Below are the code and all the weights of a small trained network. Each question names an input and a target symbol and asks about switching units off, where a switched-off unit gives its printed mean instead of its output.

import numpy as np


def w(rows, s, z=0):
    codes = np.array(rows[::2]) - 128.0
    scale = np.full(codes.shape[1], s)
    scale[-1] = z or s
    return codes * scale


def f(y):
    return y / 2 * (1 + np.tanh(0.7978845608 * (y + 0.044715 * y**3)))


def softmax(a):
    e = np.exp(a - a.max(-1, keepdims=True))
    return e / e.sum(-1, keepdims=True)


def log_softmax(a):
    a = a - a.max(-1, keepdims=True)
    return a - np.log(np.exp(a).sum(-1, keepdims=True))


def net(x, mask):
    ids = ['Θβεηξτ'.index(c) for c in x.split()]
    T = len(ids)
    res = E[ids] + P[:T]
    q, k, v = (res @ M[0].T for M in (Q, K, V))
    z = softmax(np.where(np.tri(T) > 0, q @ k.T / 3**0.5, -1e9)) @ v
    res = res + np.where(mask[0], z, O[0][:, -1]) @ O[0][:, :-1]
    y = f(res @ A[0][:, :-1].T + A[0][:, -1])
    res = res + np.where(mask[1:9], y, B[0][:, -1]) @ B[0][:, :-1]
    return log_softmax(res[-1] @ U[:, :-1].T + U[:, -1])


Q, K, V, O, A, B = {}, {}, {}, {}, {}, {}
E = w([
[152,20,199,82,100],'Θ',
[158,159,107,70,172],'β',
[98,227,156,180,75],'ε',
[73,199,139,84,195],'η',
[195,111,137,245,79],'ξ',
[118,254,111,170,106],'τ',
],0.0085)
P = w([
[56,106,194,170,254],'0',
[200,122,159,123,173],'1',
[174,131,157,107,147],'2',
[200,146,131,92,145],'3',
[126,113,135,106,112],'4',
[123,135,80,139,147],'5',
[91,127,76,139,131],'6',
[114,104,112,136,112],'7',
[138,136,85,127,132],'8',
[147,127,121,109,106],'9',
],0.0067)
Q[0] = w([
[142,108,151,75,247],'h0',
[66,154,48,135,78],'h0',
[191,172,203,158,143],'h0',
],0.013)
K[0] = w([
[50,93,80,118,147],'h0',
[175,172,114,83,61],'h0',
[76,117,125,247,147],'h0',
],0.014)
V[0] = w([
[69,252,158,182,55],'h0',
[174,68,91,195,52],'h0',
[93,117,57,24,112],'h0',
],0.014)
O[0] = w([
[125,108,7,168,152,196],'h0',
[94,156,95,65,53,128],'h0',
[242,129,132,100,135,2],'h0',
],0.013,0.0083)
A[0] = w([
[123,122,53,160,125,113],'n0',
[174,182,128,248,86,204],'n1',
[128,151,167,31,183,113],'n2',
[114,99,142,127,208,58],'n3',
[140,180,63,174,47,104],'n4',
[122,169,100,139,28,7],'n5',
[86,123,176,45,119,101],'n6',
[94,254,98,25,125,103],'n7',
],0.011,0.0021)
B[0] = w([
[90,139,120,34,82,250],'n0',
[65,181,177,199,145,215],'n1',
[128,148,177,4,80,136],'n2',
[215,50,133,146,96,158],'n3',
[230,219,149,119,112,255],'n4',
[240,138,152,122,126,200],'n5',
[158,214,52,208,85,140],'n6',
[20,55,141,192,132,170],'n7',
],0.012,0.0096)
U = w([
[179,51,68,74,161,103],'Θ',
[224,59,138,159,172,15],'β',
[11,124,192,208,151,251],'ε',
[204,238,223,69,116,134],'η',
[175,81,239,3,208,98],'ξ',
[169,32,38,53,125,113],'τ',
],0.0033,0.0018)

Each question gives the input, a string of symbols that net reads in full, and the target symbol t.
The units are the heads (3 rows each of Q, K, V and O) and the neurons (one row each of A and B). Each row of codes is followed by its name. A weight is (code - 128) times the scale printed after its matrix; where a second scale follows, it is the last column's (O, A, B and U).
mask holds one flag per unit, heads first, then neurons. A switched-off unit (its flag False) gives its mean, the last column of its rows in O or B, instead of its output. The means were averaged over made-up inputs and are rounded, as every weight is.
A unit's drop is (log p(t) with every unit on - log p(t) with that unit switched off) / (log p(t) with every unit on - log p(t) with every unit switched off).
The circuit of an input: a set's keep is (log p(t) with only the set's units on - log p(t) with every unit switched off) / (log p(t) with every unit on - log p(t) with every unit switched off). Starting from all 9 units, units are removed one at a time, each time the one whose removal leaves the highest keep (on an exact tie, the one counted first), for as long as the keep stays at least 0.8.
units of the circuit, in order: the units of the circuit, biggest drop first
most important unit: the unit with the biggest drop
k most important neurons: the k neurons with the biggest drops, biggest first
drop when u is switched off: that unit's drop, to one decimal
input η τ ε ξ, target ε: most important unit	n1
input Θ β η β η, target ξ: 2 most important neurons	n2, n4
input ξ β ε η, target ε: units of the circuit, in order	n7, n4
input ε β β ξ ξ ξ τ ξ, target η: units of the circuit, in order	h0, n4, n5
input η ξ Θ, target β: units of the circuit, in order	h0, n3
input ε ε τ ε ε Θ η, target τ: units of the circuit, in order	h0, n1, n4
input ε ξ ε ξ η ε τ β ξ, target η: units of the circuit, in order	h0, n4, n7
input τ β η Θ β β, target ξ: 3 most important neurons	n2, n4, n6
input ξ ξ η, target ε: units of the circuit, in order	h0, n7
input ξ ξ ξ Θ, target ε: 2 most important neurons	n4, n7
input ξ η β Θ Θ η, target ξ: drop when n1 is switched off	0.2
input ε β β, target τ: drop when h0 is switched off	0.4
input η ξ η, target β: drop when h0 is switched off	1.1
input η ξ ξ η, target β: drop when h0 is switched off	1.2
input ε τ ε β, target τ: most important neuron	n0
